Each row is followed by its class.
[ 205   80  328  218  248  250 -237  307    5 -424  -81 -344  119 -124
  -84  202 -177  497 -413  119  325 -101   10 -150  -58  184   33  -64
  194   91 -165  545]
T
[ 441 -127   42    0 -187  242 -425 -144 -223 -144 -190  321  256  -32
 -200   65 -188  401  -54 -228  -34  398  526   54   80  356 -116  -47
 -117 -146   -5  277]
J
[ 425 -177   38  158 -187  339 -413 -185 -195 -406 -229  473  210   94
 -268  -80  -39  378  -63 -133  -64  378  471  191   81  398 -131 -212
 -137 -182   75  320]
Q
[ 320 -159   17  -36 -259  139 -379  207  -72  -73 -290  264  427  118
  -93   72 -200  385  200 -222  -82  402  524  -19  -11  327   25  -35
 -113 -119  -32  318]
P
[ 217 -193  294  296  135  286 -268  341  -50 -394 -100 -231   69   12
 -179  147 -117  545 -299  186  167   39   41 -124 -130  187 -159 -104
  293 -132  -70  468]
N
[ -10   52  281  270  257  137  -16  241    7 -748  -36 -228   10 -146
 -182  194  -66  503 -320  130  189 -119   12 -176   25  226  -17 -228
  127  338 -156  664]
G
[ 453 -304  -21   10 -440  246 -505  -80   12 -290 -295  465  374  135
 -227 -150 -181  269  182  -67 -150  405  560  210  -34  504  -81 -133
 -185 -247   -3  312]
D
[ 292 -120  103   16 -268  254 -331   66 -149  -49 -201  224  292  115
 -208   67 -162  485  -71 -191 -151  523  513  -37   34  251 -162   43
  -85 -332   45  246]
J
[ 159  -61  296  222  168  126 -284  402  -61 -240  -46 -317  149   -1
 -111  219 -230  584 -239  124  245  -19   36 -231  -79  191  -30  -79
  318  -53 -142  513]
P
[ 417  -59   66   17 -221  208 -410    0 -164   18 -235  268  333   -8
 -150   64 -211  474   67 -214  -13  430  472  -35   25  316 -128    7
  -31 -240  -16  205]
C
[ 486 -315   73  177 -392  418 -464 -272 -262 -422 -286  735  257  100
 -252 -189 -100  306  -87  -39 -117  516  553  284  -14  416 -248 -289
 -202 -388   66  243]
D
[ 136 -105  269  277  244  243 -156    6   -8 -786  -22  -24  -42 -113
 -233   92  -51  460 -401  243  159  -60  -84    1   -5  228  -69 -244
  183  152    9  606]
N
[ 412 -373   37  119 -426  243 -474  -87  -86 -309 -276  482  316  140
 -220 -152 -150  331   81   -8 -128  438  497  257  -16  459 -143 -179
 -157 -394   39  273]
D
[ 317  -32  334  262  208  239 -346   62  -65 -602   24 -227   30 -155
 -166  113 -236  398 -535  222  315 -175  -20  -12  -42  263   51 -201
  175  138 -184  592]
J
[  87   -7  311  276  193  175 -127   52   48 -885   27 -164  -54 -179
 -278  117  -54  409 -438  218   79 -107   11 -152   55  246  -18 -262
   86  333 -132  666]
J
[ 364  -26  108   -5 -169  297 -331   33  -75 -129 -227  333  265   50
 -145   43 -125  493   41 -304  -40  413  480  -57   21  361  -96  -27
  -66 -135   -4  281]
X
[ 216 -224  323  317   67  270 -231  290 -149 -420  -40  -69   65   -3
 -184  104 -148  541 -320  209  172  108   60 -105 -110  226 -140 -207
  262  -95  -93  482]
D
[ 482 -255  -47  122 -348  257 -443 -215 -463 -251 -304  635  352    9
 -139 -157 -102  331  -32  -41  -36  502  516  322  -11  256 -144 -226
 -151 -415  102  193]
D
[  85  -53  350  356  233  171 -147  108    4 -855   21 -161  -90 -165
 -218  128  -39  510 -376  241  149 -115  -53 -102   59  330 -100 -300
  161  214 -145  585]
C
[ 244   60  294  134  313  285 -238  304   19 -537  -77 -242   63 -169
  -75  204 -244  438 -371   70  265 -197   52 -130  -80  298   35 -108
  142  316 -188  565]
M
[ 280 -156  216  210  205  213 -291  343 -163 -408  -39 -249  106    2
 -114  179 -106  488 -267  144  204  -31   34 -108 -138  163   16 -160
  308  152 -111  572]
N
[ 259 -286  327  409   86  310 -299  132 -111 -615  -40  -85  -23   14
 -251    0  -36  515 -347  302  149   42    6    4  -45  339 -177 -293
  241  -37  -85  517]
C
[ 446 -200   -8  128 -302  247 -446 -169 -402 -193 -318  520  333  -20
 -124 -117  -80  398  -60  -73  -51  494  456  294  -25  198 -153 -170
 -112 -547  128  107]
N
[ 103  -93  221  350   88  163 -203   -8 -103 -733  -23 -115  -15 -173
 -266   58  -21  467 -334  298  122   12  -30  -34   37  228 -142 -326
  182   31  -93  536]
G
[ 469 -287   10  113 -396  199 -457 -190 -468  -97 -274  590  347   22
 -152  -95 -154  384  -15  -45  -29  569  460  203  -22  241 -191 -209
 -107 -490   93  190]
H
[ 303  -46  260  271  256  358 -245    1   31 -730  -37  -93  -33 -268
 -264  152 -191  332 -421  170  266 -137   15  -33   -5  359  -53 -263
  120  330 -183  624]
Q
[ 151  -77  203  229  137  114 -213   60 -103 -782    0  -92   30 -138
 -234   86 -118  373 -317  259  188 -129   26  -37   -3  287  -18 -300
  148  278 -163  661]
J
[ 429 -356   56  142 -357  286 -419  -19  -51 -359 -320  460  314  122
 -193 -144 -122  329   50  -63 -125  434  454  190  -33  408 -132 -166
 -221 -262   64  296]
H
[ 173  -78  271  139  160  153 -234  415 -102 -271 -100 -220  149   27
  -97  150 -186  575 -159  109  202  -39   67 -205  -97  219   -1  -49
  283   67  -80  493]
M
[ 358 -244   66  142 -269  258 -443  -37 -246 -118 -197  298  267  179
 -181  -13  -70  524  -20 -124  -41  497  439  137   65  323 -205  -89
  -30 -449   76  222]
T
[ 142 -192  335  258  119  259 -239  330  -97 -351  -58 -104   92   51
 -148  217 -178  538 -303  175  162  110    8 -171  -91  135  -63 -131
  276  -38  -63  504]
P
[ 127  -12  231  294  290  267 -180  112   -1 -899  -24 -161    0  -83
 -181  140  -33  424 -383  157  196 -202  -58  -45    9  266  -10 -286
  142  456 -156  684]
G
[ 111  -34  310  255  186  252 -207  119  148 -826  -13  -91  -20  -73
 -279  125  -62  424 -291  183   81  -75   48 -185   23  369  -30 -296
  113  296 -158  669]
P
[ 343   -2  272  218  310  342 -311  -32    3 -755    6  -82  -25 -207
 -193  121 -196  357 -519  153  300 -192  -33   41  -24  289   42 -206
  120  339 -120  608]
J
[ 479 -344   52  190 -446  261 -506 -286 -419 -163 -289  662  317   40
 -204 -184 -152  360  -36   25  -51  561  444  353   20  282 -139 -233
 -121 -649  138   75]
Q
[ 524 -298  -30  140 -432  339 -507 -260 -359 -297 -317  747  360   67
 -212 -239 -133  251  -15   -8  -77  546  474  393  -30  341 -129 -309
 -167 -427  110  177]
Q
[ 533 -251  -30   75 -396  248 -549 -351 -401 -230 -274  636  325    9
 -201 -202 -126  337  -25    9  -71  517  472  307  -22  309 -161 -225
 -149 -506  126  176]
H
[ 258 -197  293  335   91  295 -289  112 -116 -604  -45   41   22    7
 -237   24 -106  470 -299  238  238    6   -9   48  -52  311  -63 -307
  234  -35  -60  514]
Q
[ 324 -148  137   80 -268  166 -361   88 -117   -6 -263  245  314   70
 -159   82 -222  525   40 -188  -40  447  474 -101   11  289 -208   31
  -72 -426   30  220]
H
[ 301 -232   59   28 -274   65 -395  143 -175  -54 -268  255  353  135
  -81   37 -251  451  114 -125  -47  337  479   73   18  325  -52   -5
  -94 -319   36  239]
M
[ 424 -350   94  296 -398  362 -410 -227 -508 -291 -295  693  279   82
 -148 -163 -116  381 -191   -9  -34  582  459  362  -13  204 -244 -310
 -169 -568  100  115]
G
[ 279  -11  309  271  167  323 -262   28   92 -753   14 -158    2 -134
 -265   45 -105  368 -438  278  203  -94  -33  -57  -46  313   17 -283
  158  173 -160  634]
N
[ 421 -281   11   76 -382  279 -448  -54  -90 -281 -281  396  317  110
 -191 -148  -90  329   76  -66 -112  422  456  209  -36  410  -70 -159
 -131 -239    0  317]
X
[ 266   41  354  197  193  255 -267  160   87 -536  -36 -164   52 -179
 -160  137 -237  407 -382  138  268 -122   18 -197  -85  340   10 -192
  199  256 -227  641]
X
[ 374 -177   64   42 -428  247 -404  132   75 -147 -354  338  432  199
 -203 -104 -166  342  213 -195 -167  450  611  -13  -61  381  -64  -71
 -179 -207  -32  299]
G
[ 390 -184   14  -16 -346   91 -452   83  -80 -188 -224  277  395  152
 -141  -54 -239  344  154  -94  -73  319  569  101  -45  414   12  -89
 -117 -221  -58  361]
D
[ 147  -23  358  273   84  256 -223  -61  140 -755  -22  -58  -30 -142
 -316   45  -90  439 -327  220   87  -25   41 -146   36  362  -78 -274
  114  136 -126  574]
G
[ 514 -222   20   61 -407  183 -535 -275 -376 -109 -325  626  375   48
 -186 -165 -152  339   81  -35  -80  504  580  210    1  311  -92 -148
 -142 -445   96  158]
C
[ 492 -243    5   90 -420  208 -551 -255 -392 -102 -305  677  392   73
 -184 -151 -195  309   22  -23  -67  556  556  213  -22  258 -115 -232
 -121 -513   98  193]
P
[  20  -85  243  328  125   92  -96   -4  -32 -771   -9 -159  -43 -211
 -288   75  -19  511 -349  339  123  -18 -117  -91   65  220 -161 -255
  159   20  -32  602]
H
[ 170   -8  235  208  242  366 -188   45   26 -845  -67   -7  -15 -150
 -228   62  -54  400 -389  195  117 -119  -51  -33  -21  297  -56 -262
  112  375  -76  602]
M
[ 455 -272   13  174 -285  362 -446 -224 -433 -287 -295  591  254   23
 -122 -146  -73  384 -159  -49  -11  486  415  368  -23  265 -214 -217
 -110 -453  109  187]
X
[ 207 -206  333  310   80  247 -270  292 -122 -370  -83 -157   55  -14
 -192   85 -145  550 -299  245  176   33   17 -148  -80  237 -138 -171
  275  -99  -82  458]
M
[ 392 -254   77   80 -138  159 -368   54 -278    6 -220  241  275   31
 -100  170 -192  483   -6 -232  -13  441  489   -9   59  276 -151   -7
  -36 -268   46  244]
N
[ 224 -214  366  367  188  309 -269  226 -168 -480  -89 -116  -26  -45
 -176   90  -96  590 -378  226  216  -27  -14  -88  -60  222 -166 -183
  274  -97  -31  424]
M
[ 420 -236   16  180 -356  201 -475 -182 -544  -87 -316  578  359   72
 -134 -114 -177  407  -85  -15   13  518  506  264  -42  168 -210 -201
  -70 -600  109  141]
G
[ 166 -220  309  268  135  308 -237  190 -136 -463  -49  -86  -13   17
 -174  134 -103  539 -396  235  143   86  -19  -53 -105  159 -139 -127
  295  -61   -7  530]
X
[ 209   63  294  240  304  248 -212  276  -29 -544  -71 -324   58 -214
  -61  203 -169  487 -398  122  354 -128   10  -91  -22  225  -33 -111
  174  109 -163  512]
T
[ 425 -283  135  165 -121  259 -411 -188 -330 -284 -152  370  150   21
 -178   59 -135  470 -169 -101   -8  398  415   88  106  366 -195 -143
 -110 -249   63  288]
H
[ 225 -299  314  361  180  351 -273  178 -223 -589  -10 -151  -10   26
 -203   96  -93  498 -457  304  211   24   33    0  -61  279 -163 -254
  235   36 -107  571]
T
[ 557 -335   -2  144 -324  350 -521 -397 -524 -327 -308  798  278   18
 -171 -198 -115  282 -105   19   -7  444  435  402    8  282 -119 -298
 -168 -329  146  175]
M
[ 220 -196  343  368  222  413 -237  189  -96 -689  -82  -49  -17   26
 -195   72  -42  535 -393  205  176  -25   -5  -28  -53  307 -176 -212
  210  110  -74  506]
C
[  93  -52  284  313  275  122 -123   39  -79 -855   18 -149  -61 -141
 -204  162  -54  436 -405  270  191 -154  -41  -71   78  250  -19 -262
  140  352 -108  699]
C
[ 509 -256  -22  119 -340  210 -521 -258 -479 -145 -293  603  357    7
 -128 -118 -162  353  -36  -20   25  464  441  325  -47  201 -129 -204
  -65 -542  108  134]
N
[ 236 -149  269  276   12  204 -296  402   11 -281 -128 -258  161   33
 -205   53 -101  572 -123  144   90   76  102 -204 -133  244 -118  -95
  287  -58 -123  454]
C
[ 309  -65  313  290  150  409 -308   59   69 -704  -41  -86    6 -161
 -247   51 -165  376 -422  223  244  -48   49  -27  -66  393 -120 -290
  125  143 -203  574]
T
[  67  -53  193  215  219  181  -69   17   23 -896  -14 -161  -28 -162
 -279  110   17  372 -347  267   51  -81   10  -82   37  230  -19 -250
  102  369  -69  733]
N
[ 348  -35  311  269  289  185 -296  -10 -134 -668   35 -207  -14 -255
 -175  184 -219  369 -488  215  350 -205   34 -118   12  336   39 -272
  108  322 -233  697]
H
[ 291    7  246  184  325  218 -242  108  -39 -620   -7 -308   13 -257
 -121  217 -249  379 -449  208  344 -196  -17  -82  -36  232   23 -119
  137  276 -158  653]
H
[ 534 -297   14  105 -434  318 -544 -295 -308 -333 -318  713  348  105
 -203 -220  -58  277   28  -26 -121  503  509  322  -35  337  -79 -278
 -179 -426   95  180]
N
[ 488 -323   53  151 -362  311 -515 -258 -404 -246 -303  684  339   76
 -162 -117 -156  300  -50  -20  -55  515  507  249   12  273 -114 -245
 -166 -406   80  187]
P
[  95  -59  290  334  169  296 -145  165  172 -883  -65  -53  -28  -90
 -273   46  -45  447 -305  194  122  -80  -54  -28    4  357  -94 -291
  125  168  -81  577]
Q
